Here is a tiny trained network, its code and every weight. The questions are about switching its units off for an input and a target symbol, where a switched-off unit gives its printed mean instead of its output.

import numpy as np


def w(rows, s, z=0):
    codes = np.array(rows[::2]) - 128.0
    scale = np.full(codes.shape[1], s)
    scale[-1] = z or s
    return codes * scale


def norm(h):
    return h / np.sqrt((h * h).mean(-1, keepdims=True) + 1e-5)


def f(y):
    return np.maximum(y, 0)


def softmax(a):
    e = np.exp(a - a.max(-1, keepdims=True))
    return e / e.sum(-1, keepdims=True)


def log_softmax(a):
    a = a - a.max(-1, keepdims=True)
    return a - np.log(np.exp(a).sum(-1, keepdims=True))


def net(x, mask):
    ids = ['γζηθλμπτφω'.index(c) for c in x.split()]
    T = len(ids)
    res = E[ids] + P[:T]
    u = 0
    for l in range(2):
        q, k, v = (norm(res) @ M[l].T for M in (Q, K, V))
        z = softmax(np.where(np.tri(T) > 0, q @ k.T / 2**0.5, -1e9)) @ v
        res = res + np.where(mask[u], z, O[l][:, -1]) @ O[l][:, :-1]
        u += 1
        y = f(norm(res) @ A[l][:, :-1].T + A[l][:, -1])
        res = res + np.where(mask[u : u + 4], y, B[l][:, -1]) @ B[l][:, :-1]
        u += 4
    return log_softmax(norm(res)[-1] @ U[:, :-1].T + U[:, -1])


Q, K, V, O, A, B = {}, {}, {}, {}, {}, {}
E = w([
[107,127,109],'γ',
[8,56,153],'ζ',
[115,94,118],'η',
[133,123,121],'θ',
[158,155,142],'λ',
[68,56,5],'μ',
[130,125,120],'π',
[154,115,128],'τ',
[113,123,112],'φ',
[149,169,100],'ω',
],0.026)
P = w([
[166,254,186],'0',
[175,93,142],'1',
[165,78,136],'2',
[153,75,131],'3',
[158,74,132],'4',
[141,70,125],'5',
[135,68,123],'6',
[148,61,129],'7',
[135,73,122],'8',
[130,67,119],'9',
[131,68,119],'10',
[132,66,120],'11',
[141,71,123],'12',
],0.0073)
Q[0] = w([
[106,25,34],'0.h0',
[206,254,121],'0.h0',
],0.0078)
K[0] = w([
[153,252,254],'0.h0',
[84,91,9],'0.h0',
],0.0097)
V[0] = w([
[60,156,254],'0.h0',
[237,228,72],'0.h0',
],0.0065)
O[0] = w([
[198,125,129,70],'0.h0',
[254,3,181,255],'0.h0',
],0.0082,0.0051)
A[0] = w([
[91,73,249,253],'0.n0',
[78,56,155,80],'0.n1',
[90,123,202,125],'0.n2',
[136,214,131,192],'0.n3',
],0.012,0.004)
B[0] = w([
[3,235,175,253],'0.n0',
[219,159,179,209],'0.n1',
[2,42,92,140],'0.n2',
[154,121,24,204],'0.n3',
],0.0091,0.0056)
Q[1] = w([
[182,171,34],'1.h0',
[153,249,29],'1.h0',
],0.016)
K[1] = w([
[89,34,149],'1.h0',
[8,11,96],'1.h0',
],0.012)
V[1] = w([
[72,56,215],'1.h0',
[2,194,31],'1.h0',
],0.008)
O[1] = w([
[246,20,205,74],'1.h0',
[46,49,190,4],'1.h0',
],0.011,0.0034)
A[1] = w([
[172,104,4,252],'1.n0',
[119,146,85,155],'1.n1',
[146,165,180,73],'1.n2',
[172,56,82,121],'1.n3',
],0.015,0.0043)
B[1] = w([
[99,39,180,252],'1.n0',
[198,42,64,166],'1.n1',
[62,234,97,141],'1.n2',
[6,207,133,175],'1.n3',
],0.011,0.014)
U = w([
[192,157,170,98],'γ',
[61,138,220,166],'ζ',
[124,233,150,95],'η',
[175,160,210,125],'θ',
[114,171,124,209],'λ',
[96,45,57,88],'μ',
[181,147,196,91],'π',
[73,193,49,23],'τ',
[170,129,37,254],'φ',
[249,91,103,63],'ω',
],0.019,0.0059)

Each question gives the input, a string of symbols that net reads in full, and the target symbol t.
The units are the heads (2 rows each of Q, K, V and O) and the neurons (one row each of A and B). Each row of codes is followed by its name. A weight is (code - 128) times the scale printed after its matrix; where a second scale follows, it is the last column's (O, A, B and U).
mask holds one flag per unit, layer by layer, with each layer's heads first. A switched-off unit (its flag False) gives its mean, the last column of its rows in O or B, instead of its output. The means were averaged over made-up inputs and are rounded, as every weight is.
A unit's drop is (log p(t) with every unit on - log p(t) with that unit switched off) / (log p(t) with every unit on - log p(t) with every unit switched off).
The circuit of an input: a set's keep is (log p(t) with only the set's units on - log p(t) with every unit switched off) / (log p(t) with every unit on - log p(t) with every unit switched off). Starting from all 10 units, units are removed one at a time, each time the one whose removal leaves the highest keep (on an exact tie, the one counted first), for as long as the keep stays at least 0.8.
units of the circuit, in order: the units of the circuit, biggest drop first
k most important neurons: the k neurons with the biggest drops, biggest first
k most important neurons of layer l: the k neurons of layer l with the biggest drops, biggest first
input γ ω ω μ γ, target τ: units of the circuit, in order => 1.h0
input ω ω θ π γ μ η, target φ: 2 most important neurons of layer 1 => 1.n3, 1.n0
input π θ ω π μ π, target θ: 4 most important neurons => 0.n0, 0.n3, 1.n1, 0.n1
input φ ω ω π γ, target η: 3 most important neurons => 0.n3, 0.n1, 0.n0
input ω γ λ ω, target ω: units of the circuit, in order => 0.h0, 1.h0, 0.n0
input λ τ ω π, target ω: units of the circuit, in order => 0.h0, 1.h0
input λ π τ μ τ τ ω ζ μ τ, target ω: units of the circuit, in order => 1.h0, 0.h0
input φ ω μ φ θ, target η: units of the circuit, in order => 0.n0, 1.n0
input φ λ ω π ω ω τ ω π, target η: 4 most important neurons => 0.n0, 0.n3, 1.n0, 1.n2
input φ φ ω τ λ μ μ γ γ η, target η: 2 most important neurons of layer 0 => 0.n0, 0.n2
input ω γ μ ω γ ζ π φ, target φ: 4 most important neurons => 0.n0, 1.n3, 0.n3, 1.n0
input ω ζ ω ω ω τ η, target φ: 3 most important neurons => 0.n0, 1.n0, 1.n3
input μ φ μ γ θ γ η μ λ γ φ, target ζ: 2 most important neurons => 1.n1, 0.n1
input π ω ω π φ, target θ: most important neuron => 0.n3
input μ φ π μ γ ω θ, target ζ: 2 most important neurons => 0.n1, 0.n0
input λ π ω θ μ ω φ τ ζ φ η, target ω: 3 most important neurons => 1.n3, 0.n0, 0.n3
input γ γ λ ω θ, target τ: 4 most important neurons => 1.n0, 0.n3, 0.n0, 0.n1
input φ γ ω φ, target η: 2 most important neurons of layer 0 => 0.n3, 0.n1
input ω ω θ ω μ τ τ π, target φ: 2 most important neurons => 1.n3, 0.n0
input μ η ζ π λ μ π π τ, target ζ: 2 most important neurons of layer 0 => 0.n1, 0.n2
input γ τ γ π, target τ: 3 most important neurons of layer 0 => 0.n3, 0.n1, 0.n0
input φ μ φ η, target η: 4 most important neurons => 0.n0, 1.n0, 0.n3, 1.n2
input γ π ω ω φ, target τ: most important neuron => 0.n0
input ω ω γ θ θ, target φ: 3 most important neurons => 1.n3, 0.n0, 0.n3
input λ ζ ω, target ζ: 3 most important neurons of layer 1 => 1.n3, 1.n1, 1.n0
input ω τ ω γ μ π μ φ μ μ π γ, target φ: 2 most important neurons of layer 1 => 1.n3, 1.n1
input μ μ ζ ω ω ω μ μ γ ω μ φ, target ζ: 2 most important neurons of layer 0 => 0.n1, 0.n3
